Below are the code and all the weights of a small trained network. Each question names an input and a class and asks about switching units off, where a switched-off unit gives its printed mean instead of its output.

import numpy as np


def w(rows, s, z=0):
    codes = np.array(rows[::2]) - 128.0
    scale = np.full(codes.shape[1], s)
    scale[-1] = z or s
    return codes * scale


def norm(h):
    return h / np.sqrt((h * h).mean(-1, keepdims=True) + 1e-5)


def f(y):
    return np.maximum(y, 0)


def log_softmax(a):
    a = a - a.max(-1, keepdims=True)
    return a - np.log(np.exp(a).sum(-1, keepdims=True))


def net(x, mask):
    res = np.array(x, float).reshape(1, 7) / 4 @ E
    u = 0
    for l in range(4):
        y = f(norm(res) @ A[l][:, :-1].T + A[l][:, -1])
        res = res + np.where(mask[u : u + 3], y, B[l][:, -1]) @ B[l][:, :-1]
        u += 3
    return log_softmax(norm(res)[-1] @ U[:, :-1].T + U[:, -1])


A, B = {}, {}
E = w([
[124,171,137,127,150,180,84,184,211,70,113,52],'x0',
[107,60,105,150,169,49,66,140,146,65,149,166],'x1',
[92,191,194,124,67,36,171,173,148,78,145,175],'x2',
[148,160,149,159,172,89,97,138,137,214,161,133],'x3',
[117,146,52,157,108,104,156,104,138,126,173,110],'x4',
[135,115,155,117,131,141,126,141,116,125,119,134],'x5',
[213,100,78,1,94,120,84,165,140,94,156,144],'x6',
],0.0064)
A[0] = w([
[117,133,168,254,164,116,175,137,101,66,177,105,20],'0.n0',
[22,107,154,159,88,111,150,84,159,190,93,84,27],'0.n1',
[104,134,111,139,149,136,159,180,177,139,141,53,7],'0.n2',
],0.0055,0.0011)
B[0] = w([
[101,113,159,80,178,84,129,166,88,107,100,135,254],'0.n0',
[207,70,152,16,175,135,186,153,78,160,151,123,239],'0.n1',
[100,2,119,139,98,118,219,148,167,134,233,154,208],'0.n2',
],0.009,0.0031)
A[1] = w([
[76,209,170,118,83,76,191,150,145,103,131,205,33],'1.n0',
[136,115,195,120,154,167,94,176,255,74,159,86,40],'1.n1',
[97,204,150,122,39,206,154,123,153,189,132,137,4],'1.n2',
],0.005,0.0018)
B[1] = w([
[167,200,33,222,153,246,29,136,82,218,54,146,237],'1.n0',
[49,98,134,195,87,84,189,220,106,171,124,145,254],'1.n1',
[253,193,239,60,2,132,192,86,224,70,232,92,170],'1.n2',
],0.0073,0.0037)
A[2] = w([
[55,72,133,183,180,44,13,89,167,34,121,183,62],'2.n0',
[144,184,140,253,252,206,166,84,98,68,85,108,124],'2.n1',
[222,189,77,6,98,70,66,191,126,79,178,84,5],'2.n2',
],0.0055,0.0017)
B[2] = w([
[191,203,194,109,87,227,170,52,136,180,199,85,237],'2.n0',
[77,136,86,97,190,104,93,89,104,124,92,148,205],'2.n1',
[97,106,121,86,156,11,152,93,37,139,97,146,252],'2.n2',
],0.012,0.0038)
A[3] = w([
[156,66,122,162,104,147,120,49,83,228,78,244,140],'3.n0',
[119,247,28,248,116,69,111,158,178,122,56,224,64],'3.n1',
[133,254,214,130,70,108,26,189,46,80,94,163,4],'3.n2',
],0.0042,0.0012)
B[3] = w([
[142,147,71,178,5,153,82,224,214,2,170,183,255],'3.n0',
[33,187,23,166,107,135,34,176,165,106,200,89,166],'3.n1',
[164,155,15,96,174,243,77,134,193,121,131,125,193],'3.n2',
],0.0083,0.0045)
U = w([
[220,223,231,63,69,150,203,14,134,157,168,77,67],'0',
[88,111,138,67,231,10,150,92,58,161,24,202,161],'1',
[139,133,126,109,118,153,120,165,129,119,167,149,255],'2',
[161,138,6,157,168,191,11,123,172,127,98,88,25],'3',
[119,51,170,247,2,85,158,194,183,89,160,164,75],'4',
],0.0066,0.0028)

Each question gives the input, the list of numbers given to net, and the class t.
The units are the neurons (one row each of A and B). Each row of codes is followed by its name. A weight is (code - 128) times the scale printed after its matrix; where a second scale follows, it is the last column's (A, B and U).
mask holds one flag per neuron, layer by layer. A switched-off neuron (its flag False) gives its mean, the last column of its row in B, instead of its output. The means were averaged over made-up inputs and are rounded, as every weight is.
A unit's drop is (log p(t) with every unit on - log p(t) with that unit switched off) / (log p(t) with every unit on - log p(t) with every unit switched off).
The circuit of an input: a set's keep is (log p(t) with only the set's units on - log p(t) with every unit switched off) / (log p(t) with every unit on - log p(t) with every unit switched off). Starting from all 12 units, units are removed one at a time, each time the one whose removal leaves the highest keep (on an exact tie, the one counted first), for as long as the keep stays at least 0.8.
circuit, biggest first: the units of the circuit, biggest drop first
top k neurons: the k neurons with the biggest drops, biggest first
k most important neurons of layer l: the k neurons of layer l with the biggest drops, biggest first
input [8,-1,-2,7,-1,-8,-3], class 4: circuit, biggest first	(0.n2, 1.n1)
input [4,0,7,-1,0,0,0], class 3: circuit, biggest first	(1.n0)
input [7,-5,-5,-1,-2,-6,-4], class 4: circuit, biggest first	(0.n2, 1.n1)
input [6,3,7,-6,-4,5,1], class 3: circuit, biggest first	(1.n0, 3.n2)
input [-8,8,-7,8,4,6,2], class 0: circuit, biggest first	(2.n0, 1.n0, 0.n1)
input [-7,7,3,8,6,3,3], class 0: circuit, biggest first	(2.n0, 0.n1)
input [6,4,0,-8,-4,8,-6], class 1: top 4 neurons	(3.n0, 2.n1, 0.n0, 1.n2)
input [-2,-6,7,-8,4,-2,-7], class 1: top 2 neurons	(0.n1, 0.n0)
input [-8,-2,0,5,5,-5,4], class 4: top 3 neurons	(3.n0, 0.n1, 2.n0)
input [6,2,-2,8,-3,4,3], class 4: 2 most important neurons of layer 1	(1.n1, 1.n0)
input [3,2,8,-3,4,4,2], class 3: circuit, biggest first	(1.n0, 3.n2)
input [5,6,-3,-3,-7,6,8], class 1: top 2 neurons	(2.n2, 3.n0)
input [-2,-2,4,-4,-8,6,8], class 1: top 2 neurons	(2.n2, 2.n0)
input [5,3,1,6,-3,8,0], class 4: circuit, biggest first	(1.n1)
input [-6,1,-4,-4,3,-6,0], class 4: top 2 neurons	(3.n0, 1.n0)
input [1,-1,8,-7,2,7,5], class 3: top 3 neurons	(1.n0, 0.n1, 3.n2)
input [-2,2,-5,3,-4,-3,8], class 1: top 2 neurons	(2.n2, 1.n0)
input [-5,6,-6,-4,-2,8,-2], class 0: top 4 neurons	(2.n0, 1.n0, 0.n1, 1.n1)
input [-7,-5,7,-1,1,7,-1], class 3: 2 most important neurons of layer 1	(1.n0, 1.n1)
input [-8,-6,-1,-5,-6,8,-2], class 4: circuit, biggest first	(3.n0)
input [4,6,2,-1,-4,-1,4], class 0: top 2 neurons	(2.n0, 3.n0)
